Below are the code and all the weights of a small trained network. Each question names an input and a target symbol and asks about switching units off, where a switched-off unit gives its printed mean instead of its output.

import numpy as np


def w(rows, s, z=0):
    codes = np.array(rows[::2]) - 128.0
    scale = np.full(codes.shape[1], s)
    scale[-1] = z or s
    return codes * scale


def f(y):
    return y / 2 * (1 + np.tanh(0.7978845608 * (y + 0.044715 * y**3)))


def softmax(a):
    e = np.exp(a - a.max(-1, keepdims=True))
    return e / e.sum(-1, keepdims=True)


def log_softmax(a):
    a = a - a.max(-1, keepdims=True)
    return a - np.log(np.exp(a).sum(-1, keepdims=True))


def net(x, mask):
    ids = ['αβζθπω'.index(c) for c in x.split()]
    T = len(ids)
    res = E[ids] + P[:T]
    r = res
    for j in range(2):
        rows = slice(2 * j, 2 * j + 2)
        q, k, v = (r @ M[0][rows].T for M in (Q, K, V))
        z = softmax(np.where(np.tri(T) > 0, q @ k.T / 2**0.5, -1e9)) @ v
        o = O[0][rows]
        res = res + np.where(mask[j], z, o[:, -1]) @ o[:, :-1]
    y = f(res @ A[0][:, :-1].T + A[0][:, -1])
    res = res + np.where(mask[2:18], y, B[0][:, -1]) @ B[0][:, :-1]
    return log_softmax(res[-1] @ U[:, :-1].T + U[:, -1])


Q, K, V, O, A, B = {}, {}, {}, {}, {}, {}
E = w([
[115,250,13],'α',
[74,28,124],'β',
[35,128,73],'ζ',
[174,72,158],'θ',
[154,200,196],'π',
[7,190,199],'ω',
],0.016)
P = w([
[107,49,57],'0',
[91,21,89],'1',
[75,24,141],'2',
[95,37,194],'3',
[92,43,229],'4',
[93,46,253],'5',
[97,67,232],'6',
],0.0029)
Q[0] = w([
[157,70,238],'h1',
[41,150,250],'h1',
[131,202,54],'h2',
[185,125,96],'h2',
],0.017)
K[0] = w([
[120,84,120],'h1',
[130,34,248],'h1',
[202,78,93],'h2',
[129,128,23],'h2',
],0.014)
V[0] = w([
[34,207,209],'h1',
[26,124,24],'h1',
[112,30,65],'h2',
[207,114,254],'h2',
],0.0068)
O[0] = w([
[160,64,209,254],'h1',
[114,129,249,234],'h1',
[170,122,196,33],'h2',
[146,124,88,88],'h2',
],0.011,0.0057)
A[0] = w([
[119,224,83,58],'n1',
[135,86,48,155],'n2',
[146,133,161,119],'n3',
[96,75,127,129],'n4',
[144,202,155,88],'n5',
[245,145,160,254],'n6',
[107,48,147,191],'n7',
[150,22,137,160],'n8',
[138,30,174,156],'n9',
[252,185,123,200],'n10',
[84,147,97,99],'n11',
[140,163,153,108],'n12',
[108,108,210,162],'n13',
[103,214,171,135],'n14',
[77,137,129,114],'n15',
[76,236,95,133],'n16',
],0.013,0.0065)
B[0] = w([
[236,121,83,136],'n1',
[66,166,227,132],'n2',
[103,143,127,144],'n3',
[189,116,126,164],'n4',
[186,219,161,139],'n5',
[4,61,66,137],'n6',
[184,100,158,202],'n7',
[180,173,99,172],'n8',
[235,147,62,207],'n9',
[82,92,2,135],'n10',
[143,142,101,136],'n11',
[120,163,164,137],'n12',
[35,97,130,250],'n13',
[152,153,152,195],'n14',
[151,110,114,165],'n15',
[121,161,55,166],'n16',
],0.0091,0.021)
U = w([
[206,243,169,17],'α',
[142,163,31,38],'β',
[105,85,230,116],'ζ',
[29,2,24,39],'θ',
[52,157,116,254],'π',
[194,85,70,216],'ω',
],0.0088,0.0051)

Each question gives the input, a string of symbols that net reads in full, and the target symbol t.
The units are the heads (2 rows each of Q, K, V and O) and the neurons (one row each of A and B). Each row of codes is followed by its name. A weight is (code - 128) times the scale printed after its matrix; where a second scale follows, it is the last column's (O, A, B and U).
mask holds one flag per unit, heads first, then neurons. A switched-off unit (its flag False) gives its mean, the last column of its rows in O or B, instead of its output. The means were averaged over made-up inputs and are rounded, as every weight is.
A unit's drop is (log p(t) with every unit on - log p(t) with that unit switched off) / (log p(t) with every unit on - log p(t) with every unit switched off).
The circuit of an input: a set's keep is (log p(t) with only the set's units on - log p(t) with every unit switched off) / (log p(t) with every unit on - log p(t) with every unit switched off). Starting from the 12 units with the biggest drops (on a tie, the unit counted first), units are removed one at a time, each time the one whose removal leaves the highest keep (on an exact tie, the one counted first), for as long as the keep stays at least 0.8.
circuit, biggest first: the units of the circuit, biggest drop first
top k neurons: the k neurons with the biggest drops, biggest first
which heads matter: for each layer, one digit per head in row order, 1 if its drop is at least 0.15 and else 0, layers parted by /
drop when u is switched off: that unit's drop, to one decimal
input θ ζ θ, target θ: circuit, biggest first : n6
input π α θ ζ α π, target β: circuit, biggest first : h1; n16
input ω ω ω ω ζ, target ω: circuit, biggest first : h1; n9
input β ω ζ, target ω: circuit, biggest first : n9; h1; n7
input ω β ω ω θ ω, target β: top 2 neurons : n13; n16
input β ω ζ β π π π, target π: which heads matter : 10
input ω β θ θ ζ π ω, target β: which heads matter : 10
input ω ω ω ω ω α, target α: which heads matter : 11
input α ω α, target α: circuit, biggest first : h1; n13
input α ω β β ζ, target ζ: drop when n1 is switched off : 0.1
input ω ω ω ζ π, target θ: drop when n6 is switched off : 0.6
input ω α π, target θ: drop when n6 is switched off : 0.4
